Below are the code and all the weights of a small trained network. Each question names an input and a class and asks about switching units off, where a switched-off unit gives its printed mean instead of its output.

import numpy as np


def w(rows, s, z=0):
    codes = np.array(rows[::2]) - 128.0
    scale = np.full(codes.shape[1], s)
    scale[-1] = z or s
    return codes * scale


def f(y):
    return np.maximum(y, 0)


def log_softmax(a):
    a = a - a.max(-1, keepdims=True)
    return a - np.log(np.exp(a).sum(-1, keepdims=True))


def net(x, mask):
    res = np.array(x, float).reshape(1, 5) / 4 @ E
    y = f(res @ A[0][:, :-1].T + A[0][:, -1])
    res = res + np.where(mask, y, B[0][:, -1]) @ B[0][:, :-1]
    return log_softmax(res[-1] @ U[:, :-1].T + U[:, -1])


A, B = {}, {}
E = w([
[130,114,121,169],'x0',
[22,245,215,159],'x1',
[158,143,68,176],'x2',
[153,123,53,237],'x3',
[255,183,215,174],'x4',
],0.0082)
A[0] = w([
[147,67,142,129,99],'n0',
[158,53,138,155,119],'n1',
[52,78,77,104,119],'n2',
[108,116,176,69,253],'n3',
[238,6,137,55,84],'n4',
[86,150,158,155,157],'n5',
[104,161,133,97,157],'n6',
[45,112,77,87,136],'n7',
[84,130,76,104,91],'n8',
[174,70,113,111,74],'n9',
[152,105,182,145,86],'n10',
[195,146,161,117,151],'n11',
[196,145,29,133,119],'n12',
[209,156,153,198,156],'n13',
[165,153,199,138,205],'n14',
[134,185,84,151,220],'n15',
[96,134,202,188,77],'n16',
[58,198,129,168,94],'n17',
[170,162,145,131,51],'n18',
[133,136,47,150,104],'n19',
[139,169,99,200,121],'n20',
[105,78,108,117,134],'n21',
[130,68,123,133,87],'n22',
[221,171,200,145,99],'n23',
[105,214,159,168,86],'n24',
[118,220,201,169,102],'n25',
[143,139,119,146,144],'n26',
[149,85,128,131,78],'n27',
[154,148,200,50,230],'n28',
],0.013,0.0054)
B[0] = w([
[115,134,107,44,161],'n0',
[190,171,75,55,181],'n1',
[92,198,237,199,224],'n2',
[124,101,44,205,225],'n3',
[166,132,129,59,252],'n4',
[227,104,39,67,194],'n5',
[193,33,108,101,176],'n6',
[59,134,189,212,229],'n7',
[87,240,144,121,179],'n8',
[140,187,115,1,182],'n9',
[139,118,182,139,154],'n10',
[24,159,160,230,188],'n11',
[150,112,169,140,209],'n12',
[94,98,150,183,224],'n13',
[70,74,113,146,213],'n14',
[126,41,84,226,192],'n15',
[166,107,153,60,187],'n16',
[248,194,86,35,215],'n17',
[97,132,199,100,152],'n18',
[49,189,130,85,185],'n19',
[198,89,125,118,190],'n20',
[111,90,154,204,178],'n21',
[183,190,179,81,160],'n22',
[33,201,216,202,218],'n23',
[228,148,136,99,208],'n24',
[176,122,99,37,233],'n25',
[62,117,79,168,152],'n26',
[150,132,169,44,153],'n27',
[90,54,48,177,235],'n28',
],0.0049,0.011)
U = w([
[19,112,254,200,91],'0',
[142,83,131,72,41],'1',
[68,8,121,189,252],'2',
],0.0092,0.0039)

Each question gives the input, the list of numbers given to net, and the class t.
The units are the neurons (one row each of A and B). Each row of codes is followed by its name. A weight is (code - 128) times the scale printed after its matrix; where a second scale follows, it is the last column's (A, B and U).
mask holds one flag per neuron, in row order. A switched-off neuron (its flag False) gives its mean, the last column of its row in B, instead of its output. The means were averaged over made-up inputs and are rounded, as every weight is.
A unit's drop is (log p(t) with every unit on - log p(t) with that unit switched off) / (log p(t) with every unit on - log p(t) with every unit switched off).
The circuit of an input: a set's keep is (log p(t) with only the set's units on - log p(t) with every unit switched off) / (log p(t) with every unit on - log p(t) with every unit switched off). Starting from the 12 units with the biggest drops (on a tie, the unit counted first), units are removed one at a time, each time the one whose removal leaves the highest keep (on an exact tie, the one counted first), for as long as the keep stays at least 0.8.
circuit, biggest first: the units of the circuit, biggest drop first
most important unit: the unit with the biggest drop
k most important neurons: the k neurons with the biggest drops, biggest first
drop when u is switched off: that unit's drop, to one decimal
input [-5,-1,-4,-6,5], class 2: circuit, biggest first => (n28)
input [5,-3,-3,-8,4], class 2: 3 most important neurons => (n28; n2; n3)
input [6,0,-1,-8,-3], class 2: circuit, biggest first => (n3; n28)
input [3,5,-2,-8,-2], class 2: 2 most important neurons => (n28; n3)
input [-8,-3,1,-4,0], class 2: circuit, biggest first => (n17; n28)
input [8,1,-4,-6,5], class 2: 2 most important neurons => (n28; n2)
input [0,5,-1,6,4], class 2: 3 most important neurons => (n15; n13; n4)
input [-2,-7,-8,-1,-8], class 0: circuit, biggest first => (n2; n7)
input [8,8,-4,-3,-6], class 1: circuit, biggest first => (n17; n5)
input [-4,1,5,-8,4], class 2: circuit, biggest first => (n28; n3)
input [2,-3,7,3,3], class 0: circuit, biggest first => (n28; n5)
input [-8,-6,-5,2,-7], class 0: 2 most important neurons => (n2; n7)
input [-6,-3,-8,-8,8], class 0: 2 most important neurons => (n23; n11)
input [-6,-2,-2,-5,-8], class 0: circuit, biggest first => (n2)
input [-8,4,-5,2,2], class 1: 2 most important neurons => (n25; n7)
input [-8,6,-2,5,-4], class 1: drop when n23 is switched off => 0.1
input [-8,-3,6,-7,8], class 0: drop when n23 is switched off => 0.3
input [-1,-3,7,-4,6], class 0: drop when n23 is switched off => 0.3
input [5,4,2,8,-8], class 0: drop when n18 is switched off => 0.0
input [2,-5,4,0,-4], class 1: most important unit => n23
